Below are the code and all the weights of a small trained network. Each question names an input and a target symbol and asks about switching units off, where a switched-off unit gives its printed mean instead of its output.

import numpy as np


def w(rows, s, z=0):
    codes = np.array(rows[::2]) - 128.0
    scale = np.full(codes.shape[1], s)
    scale[-1] = z or s
    return codes * scale


def norm(h):
    return h / np.sqrt((h * h).mean(-1, keepdims=True) + 1e-5)


def f(y):
    return y / 2 * (1 + np.tanh(0.7978845608 * (y + 0.044715 * y**3)))


def softmax(a):
    e = np.exp(a - a.max(-1, keepdims=True))
    return e / e.sum(-1, keepdims=True)


def log_softmax(a):
    a = a - a.max(-1, keepdims=True)
    return a - np.log(np.exp(a).sum(-1, keepdims=True))


def net(x, mask):
    ids = ['αβγδεζθλμξπτφψω'.index(c) for c in x.split()]
    T = len(ids)
    res = E[ids] + P[:T]
    u = 0
    for l in range(2):
        q, k, v = (norm(res) @ M[l].T for M in (Q, K, V))
        z = softmax(np.where(np.tri(T) > 0, q @ k.T / 3**0.5, -1e9)) @ v
        res = res + np.where(mask[u], z, O[l][:, -1]) @ O[l][:, :-1]
        u += 1
        y = f(norm(res) @ A[l][:, :-1].T + A[l][:, -1])
        res = res + np.where(mask[u : u + 4], y, B[l][:, -1]) @ B[l][:, :-1]
        u += 4
    return log_softmax(norm(res)[-1] @ U[:, :-1].T + U[:, -1])


Q, K, V, O, A, B = {}, {}, {}, {}, {}, {}
E = w([
[99,96,150,185,115,132,128,133,200,153,224],'α',
[82,151,129,132,170,80,167,102,149,88,215],'β',
[125,61,132,204,170,126,106,66,87,97,141],'γ',
[113,65,99,148,187,149,255,115,174,147,150],'δ',
[137,166,78,192,159,139,101,95,95,134,194],'ε',
[147,67,98,113,110,117,114,153,126,186,217],'ζ',
[125,88,46,167,67,150,80,142,141,59,103],'θ',
[31,78,136,84,140,134,57,148,169,167,175],'λ',
[143,166,124,182,194,130,123,249,104,51,141],'μ',
[86,90,138,63,132,153,208,138,91,88,247],'ξ',
[100,135,223,146,62,186,172,174,107,204,159],'π',
[175,182,140,54,67,107,122,140,88,171,175],'τ',
[214,132,129,11,151,171,212,79,126,149,61],'φ',
[241,145,206,145,134,103,164,66,163,102,111],'ψ',
[45,146,208,53,128,116,144,125,177,89,137],'ω',
],0.0058)
P = w([
[128,99,134,183,140,11,232,120,168,127,229],'0',
[134,93,136,151,133,92,188,131,155,122,246],'1',
[124,100,146,144,102,126,153,137,125,119,216],'2',
[139,113,164,121,119,196,129,125,112,107,223],'3',
[143,103,147,112,137,216,82,130,122,110,206],'4',
[168,98,147,96,183,252,47,129,132,135,224],'5',
],0.0026)
Q[0] = w([
[103,53,47,135,122,204,123,86,151,108,192],'L0H0',
[76,141,76,155,35,16,110,130,130,75,1],'L0H0',
[131,117,119,111,140,159,132,132,130,117,91],'L0H0',
],0.0037)
K[0] = w([
[221,171,171,85,69,145,106,192,155,77,3],'L0H0',
[109,199,228,50,185,65,195,82,101,234,180],'L0H0',
[130,146,111,136,145,131,134,94,100,125,86],'L0H0',
],0.0033)
V[0] = w([
[107,118,130,119,52,152,107,108,231,85,108],'L0H0',
[125,105,1,169,38,122,94,149,128,58,108],'L0H0',
[156,139,130,84,51,84,116,144,144,176,116],'L0H0',
],0.0036)
O[0] = w([
[71,140,61,175,66,93,113,125,170,87,98,2],'L0H0',
[89,78,89,142,61,141,4,149,102,40,120,51],'L0H0',
[154,132,179,175,107,47,156,117,107,135,111,31],'L0H0',
],0.0041,0.0011)
A[0] = w([
[113,131,189,121,189,60,177,102,255,176,86,46],'L0N0',
[7,117,153,90,124,64,18,138,65,136,202,82],'L0N1',
[169,254,177,71,145,76,152,113,129,165,99,12],'L0N2',
[151,53,168,41,120,123,153,170,149,236,121,3],'L0N3',
],0.0038,0.002)
B[0] = w([
[105,79,64,152,114,173,117,132,213,111,176,198],'L0N0',
[252,110,115,158,120,132,183,152,184,144,72,255],'L0N1',
[110,100,107,64,174,31,49,158,174,80,189,219],'L0N2',
[202,114,80,162,142,139,184,129,230,117,182,222],'L0N3',
],0.0042,0.0012)
Q[1] = w([
[144,91,86,143,77,197,102,189,131,32,141],'L1H0',
[112,126,126,115,201,147,119,129,150,173,170],'L1H0',
[72,172,114,161,87,53,121,143,107,127,2],'L1H0',
],0.009)
K[1] = w([
[186,180,255,25,68,205,112,123,155,73,108],'L1H0',
[121,123,63,168,139,162,76,141,50,166,128],'L1H0',
[123,122,103,116,88,8,238,131,207,135,187],'L1H0',
],0.0064)
V[1] = w([
[117,36,172,73,97,142,130,3,142,154,118],'L1H0',
[110,159,109,27,70,153,148,197,143,183,108],'L1H0',
[104,76,222,131,162,120,161,198,160,58,100],'L1H0',
],0.0063)
O[1] = w([
[100,89,212,124,2,74,173,96,88,77,74,51],'L1H0',
[142,147,126,145,145,70,231,155,198,109,225,2],'L1H0',
[172,95,224,122,229,146,81,137,160,122,103,165],'L1H0',
],0.0065,0.005)
A[1] = w([
[75,204,33,75,102,153,128,76,94,237,103,2],'L1N0',
[47,156,125,163,199,99,117,82,79,56,169,92],'L1N1',
[137,254,156,87,126,28,114,127,88,161,145,26],'L1N2',
[132,158,155,81,146,109,191,167,192,200,115,118],'L1N3',
],0.007,0.0044)
B[1] = w([
[120,155,139,178,153,101,118,5,122,83,165,252],'L1N0',
[131,142,127,108,86,123,128,117,165,184,127,132],'L1N1',
[105,35,141,124,166,80,108,120,113,136,158,152],'L1N2',
[109,148,96,142,119,114,86,132,93,119,87,230],'L1N3',
],0.013,0.0027)
U = w([
[95,222,170,208,114,99,148,197,66,179,106,139],'α',
[138,115,102,121,98,146,116,151,136,80,123,112],'β',
[113,92,9,202,92,115,38,145,183,133,49,24],'γ',
[110,95,187,78,87,181,97,101,42,170,44,152],'δ',
[186,189,59,50,146,80,188,120,103,119,37,133],'ε',
[167,168,113,95,223,198,86,162,145,170,142,196],'ζ',
[199,134,45,142,47,138,183,173,119,158,205,164],'θ',
[232,105,235,167,153,82,149,111,188,72,110,96],'λ',
[3,162,138,66,116,100,73,149,224,54,113,123],'μ',
[89,85,213,226,101,171,115,160,187,159,230,1],'ξ',
[97,156,180,55,108,146,237,161,80,74,179,236],'π',
[101,192,108,178,140,124,112,23,95,98,186,156],'τ',
[90,68,90,163,184,156,251,125,131,133,82,91],'φ',
[96,37,123,81,155,52,81,163,74,85,200,105],'ψ',
[111,183,137,63,72,115,129,99,193,239,130,162],'ω',
],0.007,0.0031)

Each question gives the input, a string of symbols that net reads in full, and the target symbol t.
The units are the heads (3 rows each of Q, K, V and O) and the neurons (one row each of A and B). Each row of codes is followed by its name. A weight is (code - 128) times the scale printed after its matrix; where a second scale follows, it is the last column's (O, A, B and U).
mask holds one flag per unit, layer by layer, with each layer's heads first. A switched-off unit (its flag False) gives its mean, the last column of its rows in O or B, instead of its output. The means were averaged over made-up inputs and are rounded, as every weight is.
A unit's drop is (log p(t) with every unit on - log p(t) with that unit switched off) / (log p(t) with every unit on - log p(t) with every unit switched off).
The circuit of an input: a set's keep is (log p(t) with only the set's units on - log p(t) with every unit switched off) / (log p(t) with every unit on - log p(t) with every unit switched off). Starting from all 10 units, units are removed one at a time, each time the one whose removal leaves the highest keep (on an exact tie, the one counted first), for as long as the keep stays at least 0.8.
circuit, biggest first: the units of the circuit, biggest drop first
top k neurons: the k neurons with the biggest drops, biggest first
k most important neurons of layer l: the k neurons of layer l with the biggest drops, biggest first
drop of u: that unit's drop, to one decimal
input ψ α λ, target γ: top 2 neurons -> L1N3; L0N1
input ε ψ θ, target δ: circuit, biggest first -> L1H0
input ε τ δ, target τ: circuit, biggest first -> L1H0; L1N0
input τ ψ α φ, target ε: 2 most important neurons of layer 0 -> L0N3; L0N2
input ε θ τ α, target θ: circuit, biggest first -> L1H0; L1N0
input μ β τ θ ω, target λ: circuit, biggest first -> L0H0; L1H0; L0N1
input γ π δ τ ψ, target δ: circuit, biggest first -> L1H0; L0H0
input τ τ δ ζ, target θ: top 2 neurons -> L1N0; L0N3
input μ ξ ψ π θ, target δ: top 3 neurons -> L0N3; L1N0; L0N1
input γ τ τ π ω, target δ: circuit, biggest first -> L0H0; L1H0
input β δ λ τ θ γ, target θ: circuit, biggest first -> L0H0; L1H0; L1N0
input ξ ξ ω β ω, target μ: 2 most important neurons of layer 0 -> L0N0; L0N2
input τ φ π, target α: circuit, biggest first -> L1N3; L1H0; L0H0
input τ π μ ε α, target τ: most important neuron of layer 1 -> L1N0
input π τ τ ξ δ, target φ: top 2 neurons -> L1N0; L1N3
input γ λ τ π, target δ: circuit, biggest first -> L1H0; L0H0; L0N3
input ε π λ λ λ, target τ: circuit, biggest first -> L0H0; L1H0; L0N3; L1N0
input ξ θ ε π, target ξ: circuit, biggest first -> L0H0; L1H0
input φ β τ ω λ, target γ: top 4 neurons -> L1N3; L0N1; L0N3; L1N0
input ψ ψ π φ β ω, target μ: 2 most important neurons of layer 1 -> L1N3; L1N0
input β π θ ζ π, target ξ: circuit, biggest first -> L1H0
input ω ξ β, target ω: 2 most important neurons of layer 1 -> L1N1; L1N0
input τ τ ζ α π α, target ξ: 2 most important neurons of layer 0 -> L0N3; L0N2
input γ φ μ λ, target ζ: drop of L1H0 -> 0.3
